Below are the code and all the weights of a small trained network. Each question names an input and a target symbol and asks about switching units off, where a switched-off unit gives its printed mean instead of its output.

import numpy as np


def w(rows, s, z=0):
    codes = np.array(rows[::2]) - 128.0
    scale = np.full(codes.shape[1], s)
    scale[-1] = z or s
    return codes * scale


def norm(h):
    return h / np.sqrt((h * h).mean(-1, keepdims=True) + 1e-5)


def f(y):
    return np.maximum(y, 0)


def softmax(a):
    e = np.exp(a - a.max(-1, keepdims=True))
    return e / e.sum(-1, keepdims=True)


def log_softmax(a):
    a = a - a.max(-1, keepdims=True)
    return a - np.log(np.exp(a).sum(-1, keepdims=True))


def net(x, mask):
    ids = ['ΔΛαβεθξπψ'.index(c) for c in x.split()]
    T = len(ids)
    res = E[ids] + P[:T]
    r = norm(res)
    for j in range(2):
        rows = slice(2 * j, 2 * j + 2)
        q, k, v = (r @ M[0][rows].T for M in (Q, K, V))
        z = softmax(np.where(np.tri(T) > 0, q @ k.T / 2**0.5, -1e9)) @ v
        o = O[0][rows]
        res = res + np.where(mask[j], z, o[:, -1]) @ o[:, :-1]
    y = f(norm(res) @ A[0][:, :-1].T + A[0][:, -1])
    res = res + np.where(mask[2:6], y, B[0][:, -1]) @ B[0][:, :-1]
    return log_softmax(norm(res)[-1] @ U[:, :-1].T + U[:, -1])


Q, K, V, O, A, B = {}, {}, {}, {}, {}, {}
E = w([
[168,144,212,116,167,221,185,178,128],'Δ',
[144,69,138,176,142,137,145,164,161],'Λ',
[203,106,239,118,53,98,108,100,128],'α',
[115,219,45,96,104,123,77,128,90],'β',
[141,76,100,3,70,216,83,124,154],'ε',
[93,85,144,175,124,127,148,180,93],'θ',
[83,167,76,87,179,162,142,77,134],'ξ',
[209,147,75,161,99,190,130,104,160],'π',
[87,171,125,120,138,77,106,217,107],'ψ',
],0.0057)
P = w([
[155,171,187,96,141,129,147,102,118],'0',
[112,133,120,101,108,95,154,97,141],'1',
[151,121,128,85,147,180,140,158,120],'2',
[90,131,117,147,90,125,145,123,175],'3',
[176,107,116,107,145,176,133,188,99],'4',
[76,130,131,184,75,146,123,142,188],'5',
[201,93,121,167,191,155,88,171,76],'6',
[83,120,124,252,58,168,86,163,192],'7',
],0.0047)
Q[0] = w([
[242,98,100,91,96,191,104,49,225],'H0',
[188,13,224,185,105,115,209,122,144],'H0',
[129,181,99,90,121,66,128,196,85],'H1',
[82,117,141,251,85,134,120,200,155],'H1',
],0.021)
K[0] = w([
[246,117,87,111,104,182,130,30,225],'H0',
[151,5,199,179,139,135,195,158,170],'H0',
[63,217,124,105,136,112,155,193,113],'H1',
[112,112,99,211,125,148,73,205,71],'H1',
],0.022)
V[0] = w([
[176,108,74,252,171,122,72,195,67],'H0',
[58,129,159,237,83,145,1,149,157],'H0',
[122,131,131,108,179,113,74,146,229],'H1',
[209,105,86,17,175,92,201,81,117],'H1',
],0.0068)
O[0] = w([
[103,135,134,39,122,88,174,87,135,196],'H0',
[130,108,104,29,187,13,213,145,56,98],'H0',
[174,113,133,116,166,119,102,135,192,99],'H1',
[105,87,122,32,166,3,229,160,70,7],'H1',
],0.0036,0.0021)
A[0] = w([
[82,126,104,132,195,117,116,12,126,45],'N0',
[93,176,113,91,148,122,102,37,109,33],'N1',
[229,117,110,177,216,155,114,205,3,1],'N2',
[195,189,235,30,241,227,116,112,38,149],'N3',
],0.013,0.0043)
B[0] = w([
[72,159,174,88,142,150,126,62,170,139],'N0',
[150,86,127,170,173,115,110,113,94,140],'N1',
[94,50,28,77,87,95,3,69,99,201],'N2',
[200,162,228,98,189,234,214,223,105,254],'N3',
],0.012,0.009)
U = w([
[190,177,202,114,197,189,193,175,94,152],'Δ',
[92,41,121,181,155,58,196,167,230,192],'Λ',
[183,140,254,142,46,64,107,64,111,49],'α',
[163,96,77,153,191,66,55,63,50,251],'β',
[134,47,80,20,89,198,67,155,111,57],'ε',
[10,114,112,192,56,140,211,143,47,83],'θ',
[61,173,167,107,197,143,122,16,181,98],'ξ',
[195,206,22,127,69,117,211,69,157,131],'π',
[104,234,114,124,132,37,77,231,177,102],'ψ',
],0.0068,0.003)

Each question gives the input, a string of symbols that net reads in full, and the target symbol t.
The units are the heads (2 rows each of Q, K, V and O) and the neurons (one row each of A and B). Each row of codes is followed by its name. A weight is (code - 128) times the scale printed after its matrix; where a second scale follows, it is the last column's (O, A, B and U).
mask holds one flag per unit, heads first, then neurons. A switched-off unit (its flag False) gives its mean, the last column of its rows in O or B, instead of its output. The means were averaged over made-up inputs and are rounded, as every weight is.
A unit's drop is (log p(t) with every unit on - log p(t) with that unit switched off) / (log p(t) with every unit on - log p(t) with every unit switched off).
The circuit of an input: a set's keep is (log p(t) with only the set's units on - log p(t) with every unit switched off) / (log p(t) with every unit on - log p(t) with every unit switched off). Starting from all 6 units, units are removed one at a time, each time the one whose removal leaves the highest keep (on an exact tie, the one counted first), for as long as the keep stays at least 0.8.
circuit, biggest first: the units of the circuit, biggest drop first
top k neurons: the k neurons with the biggest drops, biggest first
which heads matter: for each layer, one digit per head in row order, 1 if its drop is at least 0.15 and else 0, layers parted by /
drop when u is switched off: that unit's drop, to one decimal
input ψ β ψ, target ε: circuit, biggest first : N2
input Λ θ ψ Λ α π ψ, target ε: top 2 neurons : N2; N3
input ξ β α Λ Δ θ ξ, target ε: circuit, biggest first : N2; H0; N3
input Λ π Λ, target ε: which heads matter : 00
input θ ε β Λ α α θ ψ, target ψ: circuit, biggest first : N3; N2; H0; H1
input Λ θ ψ ψ, target ψ: circuit, biggest first : N3; N2
input α θ Λ ψ β ξ, target ξ: top 2 neurons : N0; N3
input Δ ξ Λ π π, target ε: top 2 neurons : N2; N3
input Λ Λ θ π, target π: top 2 neurons : N3; N2
input Λ π Λ Λ, target Λ: drop when N2 is switched off : 0.5
input Λ π ξ Λ θ α, target α: drop when N2 is switched off : 0.5
input π π Λ π π, target β: drop when H1 is switched off : 0.1
input π Δ Λ ψ Λ β Λ θ, target θ: drop when H0 is switched off : 0.6
input ξ Λ ξ Λ π Λ ξ, target β: circuit, biggest first : N2
